Z_646: +9.35 +4.27 +2.11 -8.01 -7.25 +2.38
Z_930: -0.51 -0.50 -6.88 +5.33 +4.47 +6.69
Z_179: +1.51 -6.09 +4.81 +2.05 +6.18 +3.71
Z_822: -5.17 +1.52 -2.82 -5.97 +8.82 +2.88
Z_58: -6.87 -6.15 -1.92 -3.06 -0.42 -1.37
Z_77: -2.41 +4.74 -7.52 +3.04 +8.51 -6.09
succ: +1.51 | -6.09
succ: +4.74 | -7.52
succ: -0.51 | -0.50
succ: -6.87 | -6.15

Z_77: +1.33 +0.06 -5.84 +1.04
Z_58: +1.33 +0.06 -7.84 +0.12
Z_712: -0.61 -0.05 -2.81 +5.26
Z_930: -1.26 +0.31 -1.09 +7.23
Z_972: +1.44 -0.04 -2.74 +3.39
Z_745: +1.44 +2.48 -2.74 -2.74
Z_354: -2.75 -2.25 -7.84 +1.11
Z_179: -0.24 +1.40 -1.36 +6.13
Z_719: +2.11 +2.50 -3.79 +1.90
succ: -1.26 | +0.31
succ: -0.05 | -2.81
succ: -2.75 | -2.25
succ: +1.40 | -1.36
succ: +2.48 | -2.74
succ: +2.11 | +2.50
succ: -3.79 | +1.90

